Below is a small trained network, with its code and all its weights. Each question gives an input and a class and asks what happens when units are switched off, that is, made to give their printed mean instead of their output.

import numpy as np


def w(rows, s, z=0):
    codes = np.array(rows[::2]) - 128.0
    scale = np.full(codes.shape[1], s)
    scale[-1] = z or s
    return codes * scale


def norm(h):
    return h / np.sqrt((h * h).mean(-1, keepdims=True) + 1e-5)


def f(y):
    return np.maximum(y, 0)


def log_softmax(a):
    a = a - a.max(-1, keepdims=True)
    return a - np.log(np.exp(a).sum(-1, keepdims=True))


def net(x, mask):
    res = np.array(x, float).reshape(1, 2) / 4 @ E
    u = 0
    for l in range(3):
        y = f(norm(res) @ A[l][:, :-1].T + A[l][:, -1])
        res = res + np.where(mask[u : u + 3], y, B[l][:, -1]) @ B[l][:, :-1]
        u += 3
    return log_softmax(norm(res)[-1] @ U[:, :-1].T + U[:, -1])


A, B = {}, {}
E = w([
[51,112,254,124,167,176,139,95,27,214,11,137],'x0',
[209,27,128,117,86,195,197,170,179,162,170,188],'x1',
],0.0077)
A[0] = w([
[103,218,152,198,43,154,100,108,152,51,145,140,25],'L0N0',
[44,76,58,144,65,151,136,129,164,115,166,143,74],'L0N1',
[2,219,89,111,66,113,143,71,121,149,196,79,5],'L0N2',
],0.0066,0.0028)
B[0] = w([
[118,93,6,108,174,99,80,104,75,150,12,153,209],'L0N0',
[176,101,111,118,153,148,172,124,65,163,95,8,239],'L0N1',
[126,156,137,225,53,126,116,175,178,165,111,193,253],'L0N2',
],0.011,0.0038)
A[1] = w([
[99,131,184,91,169,128,105,101,116,181,100,124,61],'L1N0',
[94,195,52,141,107,94,134,27,141,119,150,97,5],'L1N1',
[73,83,255,136,124,169,144,112,112,170,80,180,95],'L1N2',
],0.0084,0.0013)
B[1] = w([
[157,76,95,79,134,197,165,180,58,231,115,85,185],'L1N0',
[142,153,202,51,67,7,143,90,97,73,132,238,171],'L1N1',
[118,254,211,33,191,123,177,69,81,167,131,56,247],'L1N2',
],0.0093,0.011)
A[2] = w([
[79,125,113,77,131,172,137,100,102,141,120,133,80],'L2N0',
[105,161,117,177,83,122,93,128,100,89,127,253,4],'L2N1',
[136,67,126,161,126,203,149,132,182,135,142,135,83],'L2N2',
],0.012,0.0022)
B[2] = w([
[86,192,142,122,101,84,211,179,237,131,174,170,219],'L2N0',
[30,123,104,222,123,148,63,153,169,123,101,171,253],'L2N1',
[94,81,171,247,190,233,92,116,84,148,90,48,209],'L2N2',
],0.013,0.0071)
U = w([
[60,149,65,243,91,59,31,106,205,61,91,197,250],'0',
[227,33,50,14,127,49,152,70,109,42,167,121,34],'1',
[91,217,239,72,154,144,209,86,100,176,160,118,115],'2',
[197,18,126,193,166,254,119,98,98,120,175,36,122],'3',
],0.009,0.0021)

Each question gives the input, the list of numbers given to net, and the class t.
The units are the neurons (one row each of A and B). Each row of codes is followed by its name. A weight is (code - 128) times the scale printed after its matrix; where a second scale follows, it is the last column's (A, B and U).
mask holds one flag per neuron, layer by layer. A switched-off neuron (its flag False) gives its mean, the last column of its row in B, instead of its output. The means were averaged over made-up inputs and are rounded, as every weight is.
A unit's drop is (log p(t) with every unit on - log p(t) with that unit switched off) / (log p(t) with every unit on - log p(t) with every unit switched off).
The circuit of an input: a set's keep is (log p(t) with only the set's units on - log p(t) with every unit switched off) / (log p(t) with every unit on - log p(t) with every unit switched off). Starting from all 9 units, units are removed one at a time, each time the one whose removal leaves the highest keep (on an exact tie, the one counted first), for as long as the keep stays at least 0.8.
circuit, biggest first: the units of the circuit, biggest drop first
unit that matters most: the unit with the biggest drop
top k neurons: the k neurons with the biggest drops, biggest first
drop of u: that unit's drop, to one decimal
input [-4,1], class 1: top 2 neurons => (L0N1; L2N1)
input [-2,0], class 1: circuit, biggest first => (L2N1; L1N2; L2N2)
input [-4,2], class 3: top 3 neurons => (L1N2; L1N1; L0N0)
input [-3,1], class 1: circuit, biggest first => (L2N2; L2N1; L1N2)
input [-3,-1], class 0: unit that matters most => L1N2
input [-8,5], class 3: top 2 neurons => (L1N2; L2N2)
input [2,-6], class 0: top 3 neurons => (L0N2; L0N1; L1N2)
input [-1,1], class 3: top 2 neurons => (L1N2; L1N1)
input [-3,7], class 3: drop of L1N2 => 0.1
input [-5,5], class 3: drop of L1N2 => 0.5
input [-2,-1], class 0: drop of L1N2 => 0.9
input [1,-6], class 0: drop of L0N1 => 0.0
